In the rows, 128 means zero.
Facts:
ξ(stabras, dudro); ξ(stosik, flami); ξ(peruk, flami); ξ(peruk, lunus); ξ(peruk, kuro); ξ(tiflil, drika)
ξ(tiflil, flami); ξ(grostak, vigarak); ξ(grostak, kuflokur); ξ(trigis, stosik); ξ(trigis, grisi); ξ(febrar, drika)
ξ(febrar, vutro); ξ(drinoval, gakal); ξ(grisi, drika); ξ(klikla, putim); ξ(remuk, klikla); ξ(remuk, kuro)
ξ(paplis, tiflil); ξ(paplis, bibriska); ξ(lolaskun, truplis); ξ(lopla, stosik); ξ(lopla, flami); ξ(flutu, momal)
ξ(flutu, flami); ξ(lopur, tosipo); ξ(stazen, flami); ξ(stazen, truplis); ξ(gretol, buzi); ξ(gretol, lunus)
ξ(gadi, vigarak); ξ(gadi, stodres); ξ(gadi, truri); ξ(vutro, grisi); ξ(vutro, tiru); ξ(kuro, vigarak)
ξ(kuro, buzi); ξ(kuro, truplis); ξ(sugrel, stabras); ξ(skeful, stazen); ξ(vimun, daster); ξ(fodror, flami)
ξ(plalel, buzi); ξ(plalel, duplen); ξ(plalel, putim); ξ(plalel, klabel); ξ(plalel, truplis); ξ(pemim, buzi)
ξ(floven, stazen); ξ(floven, klisko); ξ(stodres, truplis); ξ(tostas, stosik); ξ(drezi, buzi); ξ(drezi, skevam)
ξ(drezi, ronil); ξ(dudro, flami); ξ(matral, dripu); ξ(matral, skevam); ξ(momal, klabel); ξ(momal, skevam)
ξ(momal, peruk); ξ(ronil, madum); ξ(tradrol, lunus); ξ(dones, drezi); ξ(dones, lunus); ξ(kogak, tiflil)
ξ(kogak, gakal); ξ(kegre, pubri); ξ(kegre, flami); ξ(kegre, fidos); ξ(tosipo, naflin); ξ(tosipo, flami)
ξ(tosipo, daster); ξ(gakal, pubri); ξ(gakal, stodres); ξ(kuflokur, grisi); ξ(faziflo, duplen); ξ(faziflo, flami)
ξ(faziflo, fidos); ξ(livo, zaflin); ξ(putim, pubri); ξ(putim, flami); ξ(fiklin, vimun); ξ(fiklin, naflin)
ξ(totos, tosipo); ξ(revos, tradrol); ξ(revos, faziflo); ξ(revos, fodror); ξ(truri, buzi); ξ(truri, klisko)
ξ(rebrem, tiflil); ξ(grasir, gakal); ξ(damor, tiflil); ξ(damor, stodres); ξ(drika, flami); ξ(drika, truplis)
ξ(bregros, drika); ξ(bregros, vimun); ξ(bregros, tosipo); ξ(lunus, flami); ξ(dreklos, faziflo); ξ(dreklos, flami)
ξ(dinir, ronil); ξ(fidos, drika); ξ(fidos, flami); ξ(zeplitrem, gadi); ξ(staskar, skevam); ξ(dister, momal)
ξ(dister, flami); ξ(dister, truplis); ξ(naflin, drika); ξ(pubri, drika); ξ(pubri, flami); ξ(pubri, truplis)
ξ(madum, pubri); ξ(duplen, vimun); ξ(duplen, stazen); ξ(dripu, truplis); ξ(plupli, nobom); ξ(plita, gakal)
ξ(plita, zeplitrem); α(stabras, grofis); α(stosik, dribre); α(peruk, biliko); α(truplis, grofis); α(tiflil, tresus)
α(ruvus, fidos); α(nobom, todak); α(grostak, grofis); α(madrostol, stisom); α(biliko, drika); α(trigis, skeful)
α(miflun, briplal); α(vigarak, nuvadis); α(simak, madum); α(febrar, tresus); α(drinoval, briplal); α(grisi, zofegi)
α(klisko, skeful); α(klikla, bibriska); α(plesok, nuvadis); α(plufis, dribre); α(remuk, plalel); α(stagor, momal)
α(paplis, trozer); α(lolaskun, trozer); α(gekla, grofis); α(meklek, briplal); α(lopla, madum); α(flutu, trozer)
α(pizur, simak); α(lopur, stisom); α(noskam, nuvadis); α(stazen, dripu); α(stisom, nuvadis); α(pala, genar)
α(gretol, putim); α(gadi, droklas); α(zostak, dredre); α(vutro, plalel); α(buzi, bibriska); α(kuro, simak)
α(vatresus, tresus); α(stuflar, plalel); α(sugrel, rebrem); α(skeful, sizor); α(vimun, plesok); α(fodror, briplal)
α(plalel, briplal); α(pemim, simak); α(bibriska, dredre); α(petre, skevam); α(daster, banak); α(grufa, bovul)
α(floven, grozim); α(stodres, fidos); α(tostas, genar); α(drezi, genar); α(dudro, todak); α(matral, plesok)
α(momal, tiru); α(vafida, putim); α(ronil, bovul); α(tradrol, zostak); α(zaze, rebrem); α(dones, skeful)
α(grofis, nuvadis); α(kogak, totos); α(trostam, plesok); α(kegre, tresus); α(tosipo, dredre); α(gakal, biliko)
α(banak, tiru); α(kuflokur, skevam); α(stodotre, zostak); α(faziflo, tiru); α(livo, plesok); α(flebraklom, totos)
α(putim, tiru); α(fiklin, trozer); α(trazir, plosar); α(revos, plalel); α(genar, plosar); α(truri, rebrem)
α(grozim, trozer); α(grasir, dredre); α(todak, trozer); α(gogran, zeplitrem); α(brugrin, skeful); α(damor, gika)
α(skevam, drika); α(gilarus, droklas); α(bregros, zostak); α(lunus, tresus); α(dreklos, banak); α(dinir, bovul)
α(vemoser, plita); α(zofegi, trozer); α(fuskolel, bibriska); α(fidos, drika); α(dribre, drika); α(tasta, totos)
α(gika, tiru); α(klabel, grofis); α(droklas, rebrem); α(zeplitrem, plosar); α(staskar, rebrem); α(bovul, sizor)
α(flami, tresus); α(dister, tiru); α(naflin, plosar); α(pubri, droklas); α(duplen, droklas); α(dripu, trozer)
α(plupli, zeplitrem); α(plita, totos); α(tresus, nuvadis); α(paruk, drika); α(grulan, dredre); α(zaflin, drika)

Known rows:
truri: [142 100 137 114 122 101 106 141 138 120 103 125 102  91 123 102 125 166
 141 112 111 115 107 177 162 158 149 118 148]
vutro: [143 102 158  92 122 121 124 158 134 127 132 103 139 164 132  80 154 161
 127  97 135 112  93 168 119 157 145 171 146]
febrar: [139 113 145 145  48 135 154  99  82 147 142  92 109 138  97 133  94 153
  89 137 112 125  65 118 111 100 151 162 124]
drika: [128 122 231 183 118 249 157  82 148 144 163 101 158 114 132 149 152 116
 146  77  98 100 102   9 144 106 115 153  68]
naflin: [140 123 166 112 115 173 150 117 107 152 138 102 136 118 149 120 125 172
  90 120 133 109  53 108 115 183 152 161  94]
paplis: [133 146 145  98 135 182  79 103 108 157 147 103 102 113 117 128 128 109
 125 127 116 177 119 154 157 162 124 103 128]
drezi: [146  97 139 117 134  94 134 138 135 126 105 138 101  68 126  96 109 150
 147 130 140  74 115 173 157 172 159  98 141]
stazen: [117 157 140 152 135 172  64  89 109 124 105  98 102  84 111 152 146 111
 117  90  33 168 136 108 160 178  77 138  84]
kogak: [127 109 159 116 138 134 100 126 110 127 122 115 128 143 115 117 136 102
 107 131 150 176  91 169 154 125 117 151 116]
stabras: [125 110 110 147  74  96 111 108  94 123 108 122 103 140  82 132  98 118
 105 139 112 140  88 152 131  76 119 148 126]
kegre: [114 120 125 180  80 100 126  97  81 111 131  84  83 113  84 152  86 103
 103 114 126 121 100 126 117  82 105 151  84]
staskar: [135 112 129 118 128 107 107 132 128 124 112 125 104  98 135 111 125 149
 127 122 130 111  98 166 144 162 148 115 123]
fuskolel: [158 145 102  97 168 110 185 178 120 113  66  99 132 130 142 134 142 114
 166 147 156 147 120 114 146 110 156 139 155]
flebraklom: [128 143  98 120 142 110 141 145 131 114 133 127 124 139 148 128 137 154
 140 130 142 127 139 137 116 131 145 113 150]
pizur: [126 145  98 120 137 106 136 146 126 110 129 122 122 134 151 126 134 152
 137 124 140 127 137 143 118 135 152 115 147]
dreklos: [103 116 168 151 121  88  63 136 163 135 145 124 112  76 149 170  70 167
  69 111  96 174  94  97 130 137  88 150  63]
peruk: [128 116 163 161 131 171  91 103 186 116 136 110  98  90 103 145 114 124
 192  77 125 114  85 105 200  63 124  96 108]
nuvadis: [128 129  97 141  95 106 152 123 111 135 146 139 141 174 112 129 123  96
 127 159 138 103 185 107  77  76 126 126 143]
petre: [136 140 117 143 134 172 138 111 154 102 133 142 122 128 150 143 153 144
 183 121 157 114 111 102 161  62 174  73 134]

Rows:
No name comes twice in this set of rows, the named rows included.
[130 118 129 118 130 113  93 132 128 112 112 121 113 117 131 114 132 151
 113 114 124 135  90 172 147 149 131 134 117] | sugrel
[137  85 158 126 137 101 135 145 138 114  93 152 169 152 127  74 177 103
 137 112 113  64 167 143 108 170 101 165 113] | plalel
[116  91 185 125 112  99  76 139 138 144 124 142 137 103 152 145 102 160
  57 140 108 209  85 137 141 134 118 155  99] | damor
[136 150 122 102 131 177  64 100 115 146 120 123 103  95 115 132 131 106
 125 132  88 156 127 141 161 172 112  96 126] | floven
[133 136  91 115 143  74 136 165 124  86 111 120 139 172 160  92 169 158
 148 101 155  83 152 171  92 145 147 136 142] | stuflar
[147 106 185 117 112 223 121 101 164 141 152 119 128 128 119 127 135 148
 162 112 132 146  54 105 197  68 172 112 143] | kuflokur
[127  89 165 114 150 121 106 135 126 130 126 146 172 185 120  86 164  60
 120 137 169 123 155 163 115 135  86 162 103] | drinoval
[131 127 156 137 124 171 103  99  85 127  95 109 111  83 120 134 163 127
 118 112  43 167 140 120 165 184 131 122 124] | lolaskun
[108 128 122 181  73  85 100 106 120 114 147  71  68 112  60 157  60 117
 125  80  97 122 103 127 133  69  82 159 105] | lunus
[104 162  74 187  78  74 126 118 103 100 150  77  78 147  98 171  88 135
 127  91 119 121 136 107  90  65 102 149 112] | flami
[125 118 102 186  60  79 167 123  71  85  82 120 118 144 116 142 153 164
 115 123  57 135 138 116 108  96 155 158 159] | truplis
[115 137 144 142 134 127  92 124 143 122 135  96 106 111 108 143 107 125
 128  79 117 142 102 134 146 130  90 151  98] | lopla
[100 142 142 114 137 162 160 110 144 159 162 144 145 124  76 112 103 170
 103  95 114 160  75 185 160 182 124 155 193] | trigis

Now the same nodes, written a new way:
Known rows:
daster: [ 78 148 148 161 114 158 170  74 124 137 119 124  73 134 120 204 121  97
  52 137 165 157  77 115 171 105  86 181 156 105 177  60 170 117  64 115
 132 117 183 147 149]
miflun: [ 84 105 145 158 102 120 144  90 115 126 126 162 153 127 124 158 107 109
 105 116 154 132 107 115 143 105  87 161 141 142 142 103 167 123  83 101
 121  79 135 165 146]
bibriska: [ 66 115 131 157 103 103 145  79 159 111 151 142 101 135 126 157 145  88
 156 156 148 134  95 108 142  91  95 180 172 145 141  91 209 105  75 121
 124 135  79 192 137]
plufis: [ 95 177 143 145  83 102 143 102 132 130 125 165 154 121 113 188 108 127
  85 132 155 155 134 114 137 131  96 174 139 142 171 104 168 119  81  99
 135  98 136 171 137]
ruvus: [ 97 168 143 144  87  99 145 101 132 129 124 163 153 123 118 190 107 130
  79 129 156 156 136 114 139 131  98 171 138 142 169 105 168 120  77  98
 136  95 134 170 136]
tostas: [ 76 128 140 149 109 112 152  80 131 124 117 141 169 134 135 148 117 108
 165 131 159 140  88 121 154  95  87 140 152 159 169  96 169 103  96 108
 116  94 181 166 141]
klabel: [ 97 145 157 150 138 110 124  81 127 137 124 146 103 106 157 186 123  97
 117 148 165 161  82 125 139  65  82 159 148 149 152  65 142 120  57  82
 108 118 126 139 142]
floven: [ 82 152 129 162  96 115 158 116 129 133 124 127 129 129 111 157 120 116
 178 145 178 134 104 133 157 102  85 167 122 169 168  77 120 110 122 110
 114 109 144 153 138]
stagor: [ 90 145 148 149  96 129 138  79 118 128 111 155 126 134 109 189 104 101
  80 139 161 126  92 112 156 118  98 183 132 127 165  75 184 124  73 119
  99 101 156 169 149]
matral: [ 96 144 152 150 124 117 119  70 112 122 114 145 150 107 135 171 123  98
 160 155 170 151 103 137 134  91 103 125 141 170 153  65 142 123  55  96
 122 116 134 152 148]
vimun: [101 140 157 170 133 144 163  81 133 127 121 126  97 113 132 181 130 115
  63 122 168 167  64 126 139  85  79 156 149 135 160  61 178 118  62  96
 170 119 143 143 139]
gretol: [ 65 195 141 150 107 116 137  79 125 134 106 138 150 139 113 186 102  87
 155 163 175 139  94 128 161 108  91 162 136 150 171  63 162 117  84 125
  70 108 189 154 159]
staskar: [ 70 120 139 150 106 120 123  77 106 130 117 149 155 119 131 159 113  86
 152 149 164 150 142 128 151  96 100 126 148 151 155  95 126 123  76  96
 101 102 147 140 148]
lopur: [ 94 141 155 166 125 140 159  75 129 117 112 129 140 119 123 171 126 115
 100 126 172 160  67 132 142 101  88 136 147 155 165  72 185 115  72 106
 167 114 153 156 139]
madrostol: [117 134 159 152 115 115 130  82 125 120 116 161 141 115 124 177 113 119
  83 125 163 135  81 120 130 100  92 162 129 150 147  80 183 124  65  98
 129 105 116 165 139]
dudro: [ 96 118 128 152 103 107 157 107 136 127 126 139 111 123 128 148 122 110
 164 139 170 140  72 121 172  84  83 145 142 165 191  83 124  99 123 101
 115 124 169 154 118]
flami: [108 130 156 151 155 106 145  83 147 142 135 142  60 105 176 191 127 110
 103 139 154 167  31 110 148  38  68 172 161 144 171  66 157 104  63  70
 113 128 152 148 130]
grozim: [113 108 129 150  90 101 153 145 128 135 138 172 125 138  85 160 135  95
  94 139 169 111 108 119 148  89  98 162 140 130 157  68 144 115 118 116
 127 115  88 177 117]
nuvadis: [116 139 153 151 125 102 136 115 136 126 131 174 158 130  96 178 132  95
  75 138 165 124  70 121 120  83  94 155 147 139 140  59 213 123  64 105
 133 107  78 184 130]

Rows:
No name comes twice in this set of rows, the named rows included.
[ 54 153 137 154 114 103 135  63 151 138 139 133  57 120 181 174 122  93
 149 161 158 160 126 113 138  74  75 214 146 145 129  93 153 112  84 101
  84 118 100 126 151] | buzi
[ 65 132 134 164  97 123 138  57 133 108 136 119 117 119 132 164 125 117
 213 154 155 137 107 122 148 122  98 177 145 178 149 100 162 115  70 116
 118 120 122 189 157] | grasir
[ 80 126 133 153 104 108 172  76 103 130 109 144 164 125 153 141 126 110
 169 121 148 131  96 119 130  84  95 136 165 145 124  87 149 107  89 105
 151  58 197 165 154] | vutro
[ 85  86 141 127 116 139 142  72 126 140 131 124 151 121 165 192 123 124
 135 162 158 146 119 124 160  73 100 147 159 141 171 110 134 121  73  96
  81 109 125 150 151] | ronil
[ 70 157 129 160 113 109 166 123 131 148 151 141 153 143 107 181 132 100
 173 157 157 122 103 125 133  87  86 185 157 143 126  74 165 118  74 109
  99  88 104 196 160] | zeplitrem
[ 68 172 136 154 106 126 138  70 118 125 109 130 146 133 112 179 115  89
 176 163 169 143  95 128 167 113 101 143 148 157 180  70 158 113  73 122
  89 115 199 165 157] | dister
[ 58 145 138 169  94 141 163  41 141  99 118 111 126 126 129 144 136 105
 155 136 168 158 112 127 146 130  95 154 151 161 153  95 191 108  91 133
 167 121 143 154 144] | bregros
[105 144 157 155 136 108 135  81 141 121 119 149 145 116 138 166 117 111
 137 132 165 151  41 123 143  76  81 146 143 169 175  72 181 109  75  92
 119 117 155 166 130] | stabras
[ 59 138 136 158 104 112 138  52 149 112 130 126 108 124 155 154 127 102
 184 149 160 152 107 117 147 103  90 179 149 168 153  98 178 104  87 117
 114 122 129 156 147] | klikla
[ 86 185 137 141 105  88 157  98 146 135 126 146 134 120 143 179 119 124
 132 140 153 173 102 113 147  96  87 158 163 151 192  98 154  99  84  93
 133 107 188 165 131] | stosik
[ 88 115 146 154  95 123 142  86 120 120 119 157 164 130 112 164 107 115
 108 121 161 128 111 118 144 117  94 159 134 147 148 101 175 123  89 109
 115  87 127 167 146] | plupli
[100 156 155 158 131 111 135  72 129 113 113 135 166 112 124 161 125 113
 175 139 168 151  51 135 141  92  93 120 143 186 173  71 174 109  68 102
 136 117 170 171 137] | kegre
[ 63 169 138 164 111 115 153  97 125 144 127 136 149 133 133 170 105 109
 169 142 167 143 117 129 141  94  78 178 131 158 136  84 141 119  93 102
  91  81 145 153 163] | truri
[113  95 136 151  88 112 147 114 122 132 126 161  94 120 117 165 116 122
  94 124 166 121 106 113 156  98  91 184 124 137 160  89 123 118 117 101
 120 108 115 154 125] | nobom
[ 83  95 141 128 109 144 140  69 124 132 124 124 181 124 144 182 122 125
 146 160 164 143 121 129 157  86 104 134 151 150 173 111 143 121  79 106
  87 103 126 158 151] | dinir

Now the same nodes, written a new way:
Known rows:
gogran: [136 121 165 139 124 147 136 163 159 122  87 137 134 155 121 131 128  99
 128 147 135 182 150 115 104 154 126 136 143 104  93  96 106 172 128]
drinoval: [125 133 152 128 162 155 119 154 174 120  77 113 129 148 139 117 124 108
  76 138 130 178 101  92 115 136 113 143 132 155 112 113 123 204 167]
briplal: [103 132 160 128 144 158 125 156 153 129  84 126 125 158 132 129 111  97
  99 157 113 179 135 107 124 150 125 143 141 133 119 119 121 190 151]
paplis: [141 149 134 157 128 102 148 148 151 109  67 111 168 159 117 117 123 100
  94 172 183 184 134  91  62 138 108  90  99 105 120 123 115 217 125]
tiflil: [138 142 126 161  99 146 146 157 133 130  56 142 149 172 137 141 130  94
 142 147 173 198 130 104 108 121 102 140 118 105  88  98  66 176 157]
klikla: [128 143 188 148 112 123 121 156 179 108  82 124 143 178 120 119 135 111
 140 123 148 195 144 153  93 146 106 143 131 106 113 109 118 170 180]
totos: [ 78 164 165 145 133 134 143 150 154 107  72 105 115 144 127 153  77  92
 120 153 116 192 137  99 112 166  97 121 121 106 154 112 128 209 149]
flebraklom: [136 123 159 138 124 144 127 165 159 123  85 134 139 159 124 129 125 102
 141 154 142 185 143 119 105 157 120 137 139 101 104  92 104 168 134]
ruvus: [139 117 143 134 131 123 134 159 165 136  75 134 111 164 109 142  93 119
 141 164 171 207 134 135 133 168 127 160 146 114 111  81 111 137 133]
plufis: [138 117 142 133 133 123 134 156 164 132  75 132 110 164 109 144  92 118
 141 164 171 206 137 134 132 168 127 160 148 114 114  78 109 136 134]
nobom: [154 228 127  85  36  63 108 123 200  68  86 179 190 165  88 151 163  68
  69 180  92 153 138  97   8 123 152 168 128  70 128  78  77 234  87]
plesok: [109 149 124 142 111 166 119 156 139 146  65 138 142 163 148 141 105  89
 140 168 138 193 124 107 142 137 106 155 124 126 117 113  82 182 173]
trostam: [141 137 131 151  92 160 133 163 140 138  68 152 150 160 137 145 121  86
 162 153 159 194 140 111 123 138 111 145 131 100  87  96  70 162 149]
truri: [145 117 162 139 123 141 134 161 159 108  81 124 141 185 118 139 145 102
 110 136 143 177 137 108  99 157 119 134 144 113  88  89 103 167 131]
petre: [138 118 142 134 130 124 135 159 164 134  76 133 110 161 110 142  92 116
 141 166 172 206 135 135 130 167 126 159 148 113 111  78 111 137 132]
stodres: [144 116 137 136 139 117 135 156 165 123  68 122 114 182 107 141 108 123
 121 154 181 204 119 127 121 159 121 155 143 123 108  78 109 142 144]
trigis: [128 126 171 157 169 140  95 185 167 105  61 121 148 164 138 140 136 101
 140 138 122 179 123 106  82 158  92 118 144  73 116  43 113 159 166]
vigarak: [142 129 135 154 103 156 124 166 137 132  70 137 153 207 131 144 142  97
 141 145 161 189 131 109 107 137 110 147 136  99  80  94  66 154 158]
naflin: [120 136 172 153 121 134 148 160 148 107  83 123 127 169 114 146 120  93
 123 139 137 186 157 107  91 157 114 121 138  88 106  96 105 181 125]

Rows:
No name comes twice in this set of rows, the named rows included.
[119 156 136 141 116 127 103 159 157 112  77  96 173 193 130 144 102  85
  98 175 141 176 126  93 112 184 115  97 112 124 145 128 120 195 135] | dripu
[ 73 155 169 146 159 107 144 128 135 123  54 115 133 191 121  76 139 134
  75 175 148 199 134 150  65  96 100 155 103 137 136 151 134 232 220] | bibriska
[145 141 131 151  92 155 133 162 155 135  66 149 146 139 144 145 114  86
 168 145 161 198 133 108 131 137 106 140 125 105  92  93  73 168 147] | livo
[109 130 160 127 143 160 129 159 153 127  88 124 125 156 131 128 110  96
  99 157 114 175 138 105 118 154 126 139 141 127 112 114 118 191 141] | droklas
[138 120 170 143 122 143 144 158 156 105  84 127 133 175 116 141 137  96
 107 132 139 177 146 101  93 154 123 127 143 107  88  94 102 177 118] | pubri
[139 116 170 139 111 139 131 159 162 100  71 123 140 183 120 148 142  96
 109 138 136 176 145 111 112 169 119 134 147 117  88  82 107 169 126] | drezi
[140 122 176 140 126 147 148 156 165 106  84 127 128 156 124 146 135  90
  95 117 136 177 141  97 105 154 123 128 148 120  82  91 107 181 124] | remuk
[140 124 162 144 121 136 129 164 160 107  80 119 141 184 122 138 136 105
 127 141 144 182 136 112  99 161 113 132 140 106  98  84 104 166 136] | kuro
[140 116 155 122 112 134 120 160 173  67  93  98 139 187 119 134 156 122
 179 148 137 181 114 113 108 180  92 144 125 109 129  67 111 181  99] | gretol
[140 116 167 137 122 150 145 163 158 120  90 139 132 153 119 131 129  93
 120 143 135 177 152 109  99 155 130 131 148 101  84  99 105 173 116] | gilarus
[145 142 134 152  80 147 133 154 154 115  52 134 152 169 142 164 132  87
 147 137 161 191 129 106 140 151  97 138 127 118  89  80  74 163 148] | matral
[104 138 169 134 146 154 136 148 159 111  76 115 120 158 132 145 117  93
  76 133 112 175 131  92 123 153 119 136 140 143 112 112 120 199 148] | plalel
[132 126 174 146 119 142 152 159 151 106  85 127 130 173 113 147 131  92
 110 133 136 179 156 101  93 158 123 125 143 101  89  95 104 178 115] | duplen

